[[139 130]
 [145 122]
 [103 111]]
->
[[130 139]
 [122 145]
 [111 103]]

[[136 134 139 130 139]
 [139 126 127 137 138]
 [123 140 151 147 122]
 [105 141 146 138 124]
 [144 119 121 124 120]
 [125 127 124 117 133]
 [112 135 137 126 129]
 [152 123 118 119 130]
 [105 126 120 130 130]]
->
[[134 139 130 139 136]
 [126 127 137 138 139]
 [140 151 147 122 123]
 [141 146 138 124 105]
 [119 121 124 120 144]
 [127 124 117 133 125]
 [135 137 126 129 112]
 [123 118 119 130 152]
 [126 120 130 130 105]]

[[140 125 106 129 133 131]
 [137 146 134 127 122 129]
 [121 128 126 150 125 135]
 [121 144 114 122 119 131]
 [138 120 126 144 121 118]
 [140 116 125 128 127 118]
 [118 143 121 132 126 137]
 [126 124 118 126 144 119]
 [139 120 140 110 131 128]
 [148 130 135 130 120 134]
 [139 124 113 124 142 131]
 [131 121 150 122 122 126]]
->
[[125 106 129 133 131 140]
 [146 134 127 122 129 137]
 [128 126 150 125 135 121]
 [144 114 122 119 131 121]
 [120 126 144 121 118 138]
 [116 125 128 127 118 140]
 [143 121 132 126 137 118]
 [124 118 126 144 119 126]
 [120 140 110 131 128 139]
 [130 135 130 120 134 148]
 [124 113 124 142 131 139]
 [121 150 122 122 126 131]]

[[148 139 145 124]
 [138 133 128 124]
 [146 140 145 136]
 [128 110 105 155]
 [139 125 116 121]
 [122 134 132 138]
 [138 116 112 126]
 [136 136 135 109]
 [104 134 136 117]
 [134 132 137 128]
 [113 143 150 123]]
->
[[139 145 124 148]
 [133 128 124 138]
 [140 145 136 146]
 [110 105 155 128]
 [125 116 121 139]
 [134 132 138 122]
 [116 112 126 138]
 [136 135 109 136]
 [134 136 117 104]
 [132 137 128 134]
 [143 150 123 113]]

[[125 136 128 117 147 130 143 116 136 127 127 115 114 114 135]
 [120 130 118 108 152 132 144 111 124 127 134 130 107 123 142]
 [120 118 117 113 136 130 128 119 111 127 140 151 117 144 138]]
->
[[136 128 117 147 130 143 116 136 127 127 115 114 114 135 125]
 [130 118 108 152 132 144 111 124 127 134 130 107 123 142 120]
 [118 117 113 136 130 128 119 111 127 140 151 117 144 138 120]]

[[126 110 113 121 148 131 129 128]
 [119 138 137 133 125 128 128 126]
 [118 140 132 131 123 123 130 127]
 [118 123 119 132 134 123 126 129]
 [119 128 120 131 124 119 126 121]
 [151 118 125 123 114 129 123 147]
 [121 125 122 126 138 128 132 126]
 [127 127 131 133 132 121 131 137]]
->
[[110 113 121 148 131 129 128 126]
 [138 137 133 125 128 128 126 119]
 [140 132 131 123 123 130 127 118]
 [123 119 132 134 123 126 129 118]
 [128 120 131 124 119 126 121 119]
 [118 125 123 114 129 123 147 151]
 [125 122 126 138 128 132 126 121]
 [127 131 133 132 121 131 137 127]]

[[128 127 126 127 128 116]
 [128 129 128 100 127 129]
 [128 121 129 127 126 121]
 [128 128 126 106 128 126]
 [128 129 123 101 128 124]
 [128 119 127 110 128 131]]
->
[[127 126 127 128 116 128]
 [129 128 100 127 129 128]
 [121 129 127 126 121 128]
 [128 126 106 128 126 128]
 [129 123 101 128 124 128]
 [119 127 110 128 131 128]]
---
[[120 130 158 134]
 [126 120 133 121]
 [123 124 126 120]
 [131 143 112 139]
 [128 127 134 102]
 [120 116 116 121]]
->
[[120 130 158 134]
 [128 127 134 102]
 [126 120 133 121]
 [123 124 126 120]
 [120 116 116 121]
 [131 143 112 139]]

[[124 134 134 140 126 123 111 147]
 [111 142 125 129 108 109 148 104]
 [121 136 127 123 123 120 137 115]
 [125 129 136 133 116 124 126 139]
 [127 128 126 130 121 130 127 136]
 [120 129 135 142 125 125 118 153]]
->
[[125 129 136 133 116 124 126 139]
 [120 129 135 142 125 125 118 153]
 [124 134 134 140 126 123 111 147]
 [121 136 127 123 123 120 137 115]
 [127 128 126 130 121 130 127 136]
 [111 142 125 129 108 109 148 104]]

[[124 126 129 127 129 131 126 129 127 127 126 128 130 131 126 127]
 [125 117 114 124 124 139 127 119 117 130 115 114 134 145 115 133]
 [106 110 112 115 101 114 136 124 111 109 115 144 101 121 139 144]
 [128 128 128 128 128 128 129 127 129 130 127 128 129 126 127 128]]
->
[[124 126 129 127 129 131 126 129 127 127 126 128 130 131 126 127]
 [128 128 128 128 128 128 129 127 129 130 127 128 129 126 127 128]
 [125 117 114 124 124 139 127 119 117 130 115 114 134 145 115 133]
 [106 110 112 115 101 114 136 124 111 109 115 144 101 121 139 144]]

[[128 106 125 129 136 138]
 [127 128 121 127 125 143]
 [128 129 130 132 126 121]
 [132 128 132 130 133 126]
 [116 123 124 121 131 128]
 [129 126 127 137 130 125]]
->
[[132 128 132 130 133 126]
 [128 129 130 132 126 121]
 [129 126 127 137 130 125]
 [128 106 125 129 136 138]
 [116 123 124 121 131 128]
 [127 128 121 127 125 143]]

[[125 145 124 138 121 124 134 130 128 122 122 121 131 125 135 136]
 [124 141 132 143 106 120 127 137 128 129 127 122 132 121 141 135]]
->
[[124 141 132 143 106 120 127 137 128 129 127 122 132 121 141 135]
 [125 145 124 138 121 124 134 130 128 122 122 121 131 125 135 136]]

[[139 126 136 148 110 127 139 144 129 110 122 113 152 120]
 [138 127 137 148 118 140 133 135 116 120 129 101 154 122]]
->
[[138 127 137 148 118 140 133 135 116 120 129 101 154 122]
 [139 126 136 148 110 127 139 144 129 110 122 113 152 120]]
---
[[112 115 121 135 123 122 116 152 143 137 139 119 128 115]
 [108 110 124 136 110 132 120 150 129 124 142 111 143 116]
 [149 143 127 136 133 121 111 104 133 136 138 129 150 134]
 [130 130 137 130 112 141 126 122 133 121 136 111 121 121]
 [146 143 120 133 139 132 122 127 120 128 125 141 111 123]]
->
[[146 143 120 133 139 132 122 127 120 128 125 141 111 123]
 [112 115 121 135 123 122 116 152 143 137 139 119 128 115]
 [108 110 124 136 110 132 120 150 129 124 142 111 143 116]
 [149 143 127 136 133 121 111 104 133 136 138 129 150 134]
 [130 130 137 130 112 141 126 122 133 121 136 111 121 121]]

[[115 147 106 108 140 149 146 149 147 150 122]
 [133 119 133 118 135 129 107 134 141 114 108]
 [119 153 127 139 152 119 145 130 126 143 144]
 [125 112 126 117 151 134 127 102 111 118 116]
 [147 135 144 105 125 104 129 128 148 121 139]]
->
[[115 147 106 108 140 149 146 149 147 150 122]
 [125 112 126 117 151 134 127 102 111 118 116]
 [119 153 127 139 152 119 145 130 126 143 144]
 [133 119 133 118 135 129 107 134 141 114 108]
 [147 135 144 105 125 104 129 128 148 121 139]]

[[122 129 119 138 146]
 [124 129 125 134 141]
 [125 129 132 134 141]
 [126 130 120 140 146]
 [126 126 151 125 148]
 [128 128 150 125 146]
 [126 126 153 129 146]
 [126 129 140 134 146]
 [123 129 128 134 146]
 [126 129 154 131 147]]
->
[[122 129 119 138 146]
 [126 130 120 140 146]
 [124 129 125 134 141]
 [123 129 128 134 146]
 [125 129 132 134 141]
 [126 129 140 134 146]
 [128 128 150 125 146]
 [126 126 151 125 148]
 [126 126 153 129 146]
 [126 129 154 131 147]]

[[128 123 130 153 135]
 [131 131 124 127 122]
 [133 136 138 128 105]]
->
[[131 131 124 127 122]
 [128 123 130 153 135]
 [133 136 138 128 105]]

[[131 134 123 135 122 121 131 124 129 126 119 128 133 124 132]
 [135 127 121 123 123 126 133 130 135 137 122 129 131 128 136]
 [112 120 136 111 108 138 126 153 136 149 125 127 121 139 139]
 [110 126 115 122 154 109 117 117 128 111 111 146 120 125 141]]
->
[[110 126 115 122 154 109 117 117 128 111 111 146 120 125 141]
 [135 127 121 123 123 126 133 130 135 137 122 129 131 128 136]
 [131 134 123 135 122 121 131 124 129 126 119 128 133 124 132]
 [112 120 136 111 108 138 126 153 136 149 125 127 121 139 139]]

[[126 133 128 130 123 129 122 123 127 114 120 129 117 135]
 [133 140 141 137 143 142 130 141 125 121 137 142 132 120]
 [118 129 127 118 125 142 128 135 132 141 139 151 135 136]
 [141 144 138 135 136 140 115 122 127 131 130 143 141 130]]
->
[[118 129 127 118 125 142 128 135 132 141 139 151 135 136]
 [126 133 128 130 123 129 122 123 127 114 120 129 117 135]
 [141 144 138 135 136 140 115 122 127 131 130 143 141 130]
 [133 140 141 137 143 142 130 141 125 121 137 142 132 120]]
